Below are the code and all the weights of a small trained network. Each question names an input and a class and asks about switching units off, where a switched-off unit gives its printed mean instead of its output.

import numpy as np


def w(rows, s, z=0):
    codes = np.array(rows[::2]) - 128.0
    scale = np.full(codes.shape[1], s)
    scale[-1] = z or s
    return codes * scale


def f(y):
    return np.maximum(y, 0)


def log_softmax(a):
    a = a - a.max(-1, keepdims=True)
    return a - np.log(np.exp(a).sum(-1, keepdims=True))


def net(x, mask):
    res = np.array(x, float).reshape(1, 4) / 4 @ E
    y = f(res @ A[0][:, :-1].T + A[0][:, -1])
    res = res + np.where(mask, y, B[0][:, -1]) @ B[0][:, :-1]
    return log_softmax(res[-1] @ U[:, :-1].T + U[:, -1])


A, B = {}, {}
E = w([
[102,136,178,247,103],'x0',
[104,105,26,159,79],'x1',
[201,245,111,121,85],'x2',
[46,185,147,75,65],'x3',
],0.012)
A[0] = w([
[138,125,113,90,135,253],'N1',
[144,169,110,139,109,77],'N2',
[178,165,123,136,125,95],'N3',
[135,140,170,112,154,64],'N4',
[153,142,215,100,155,111],'N5',
[98,48,148,122,160,68],'N6',
[123,118,94,147,116,215],'N7',
[80,159,172,102,93,81],'N8',
[119,134,133,175,117,70],'N9',
[135,133,136,181,143,91],'N10',
[201,106,126,150,173,135],'N11',
[14,184,148,71,78,105],'N12',
[132,125,157,152,123,123],'N13',
[217,204,130,127,106,106],'N14',
[129,134,138,175,128,72],'N15',
[133,129,152,161,113,87],'N16',
[119,128,12,154,83,93],'N17',
[96,100,72,140,117,84],'N18',
[110,151,169,227,109,149],'N19',
[160,182,114,129,136,96],'N20',
[115,148,154,178,134,104],'N21',
[155,120,93,84,139,127],'N22',
[170,144,243,90,164,122],'N23',
[176,97,117,150,151,60],'N24',
[118,135,157,159,110,76],'N25',
[103,74,160,125,150,150],'N26',
[160,168,134,144,107,141],'N27',
[161,98,96,46,133,95],'N28',
[249,76,106,172,170,102],'N29',
[147,115,96,77,131,70],'N30',
[134,152,71,148,111,96],'N31',
[156,117,106,36,179,73],'N32',
[66,76,145,111,152,76],'N33',
],0.017,0.011)
B[0] = w([
[133,196,219,153,252,223],'N1',
[113,88,120,102,103,164],'N2',
[110,96,127,87,127,177],'N3',
[140,86,84,149,89,155],'N4',
[149,98,72,187,137,210],'N5',
[85,69,128,67,120,193],'N6',
[141,148,131,163,214,199],'N7',
[122,171,86,114,117,186],'N8',
[134,124,148,151,90,154],'N9',
[131,137,143,139,81,160],'N10',
[128,184,89,102,123,200],'N11',
[126,215,80,76,94,248],'N12',
[134,131,148,142,116,156],'N13',
[89,67,148,54,149,242],'N14',
[134,124,142,142,83,152],'N15',
[133,123,151,135,98,151],'N16',
[151,76,52,192,111,224],'N17',
[155,73,80,147,102,174],'N18',
[162,153,229,152,129,233],'N19',
[109,93,133,90,121,180],'N20',
[129,130,167,143,101,171],'N21',
[140,138,171,151,107,184],'N22',
[158,90,61,208,152,245],'N23',
[124,158,85,113,96,159],'N24',
[127,130,144,140,85,153],'N25',
[118,105,153,76,171,194],'N26',
[111,105,149,95,158,193],'N27',
[150,121,181,146,64,200],'N28',
[114,214,74,84,102,230],'N29',
[136,118,150,144,66,166],'N30',
[133,83,102,140,125,172],'N31',
[142,125,186,158,52,207],'N32',
[104,71,122,67,128,186],'N33',
],0.043,0.016)
U = w([
[144,240,61,79,52,140],'0',
[182,128,234,170,14,100],'1',
[95,31,139,43,110,102],'2',
[193,65,37,215,100,116],'3',
[132,205,192,174,254,254],'4',
[9,162,153,207,144,80],'5',
],0.0086,0.0079)

Each question gives the input, the list of numbers given to net, and the class t.
The units are the neurons (one row each of A and B). Each row of codes is followed by its name. A weight is (code - 128) times the scale printed after its matrix; where a second scale follows, it is the last column's (A, B and U).
mask holds one flag per neuron, in row order. A switched-off neuron (its flag False) gives its mean, the last column of its row in B, instead of its output. The means were averaged over made-up inputs and are rounded, as every weight is.
A unit's drop is (log p(t) with every unit on - log p(t) with that unit switched off) / (log p(t) with every unit on - log p(t) with every unit switched off).
The circuit of an input: a set's keep is (log p(t) with only the set's units on - log p(t) with every unit switched off) / (log p(t) with every unit on - log p(t) with every unit switched off). Starting from the 12 units with the biggest drops (on a tie, the unit counted first), units are removed one at a time, each time the one whose removal leaves the highest keep (on an exact tie, the one counted first), for as long as the keep stays at least 0.8.
circuit, biggest first: the units of the circuit, biggest drop first
k most important neurons: the k neurons with the biggest drops, biggest first
drop of u: that unit's drop, to one decimal
input [6,-5,7,-5], class 2: circuit, biggest first -> [N14]
input [-2,5,-5,-3], class 2: 3 most important neurons -> [N23 N6 N5]
input [3,1,1,-3], class 4: 2 most important neurons -> [N12 N32]
input [5,2,-4,-3], class 1: 3 most important neurons -> [N1 N19 N14]
input [7,7,1,-1], class 1: 3 most important neurons -> [N19 N23 N5]
input [-1,4,2,0], class 3: 2 most important neurons -> [N17 N19]
input [-1,5,-8,-7], class 2: 4 most important neurons -> [N6 N12 N33 N26]
input [5,-4,-7,-8], class 0: 2 most important neurons -> [N29 N11]
input [-8,-5,-8,4], class 1: 3 most important neurons -> [N32 N28 N14]
input [-8,8,6,0], class 1: 3 most important neurons -> [N28 N23 N32]
input [-7,-8,-3,1], class 3: 4 most important neurons -> [N23 N5 N19 N4]
input [-4,8,-5,6], class 3: 3 most important neurons -> [N17 N18 N29]
input [1,3,-3,-1], class 4: 4 most important neurons -> [N14 N23 N7 N5]
input [4,4,-3,-5], class 0: circuit, biggest first -> [N29]
input [-5,-7,4,-5], class 3: 2 most important neurons -> [N23 N5]
input [0,8,0,-8], class 0: 3 most important neurons -> [N29 N23 N11]
input [1,-3,3,3], class 4: 3 most important neurons -> [N29 N17 N6]
input [-6,6,2,-2], class 1: drop of N23 -> 2.1
input [4,-5,5,-8], class 0: drop of N29 -> 1.8
input [-7,1,7,-6], class 1: circuit, biggest first -> [N32]
input [6,-4,-7,-2], class 2: drop of N6 -> 6.7
input [2,2,5,-4], class 2: drop of N14 -> 1.2
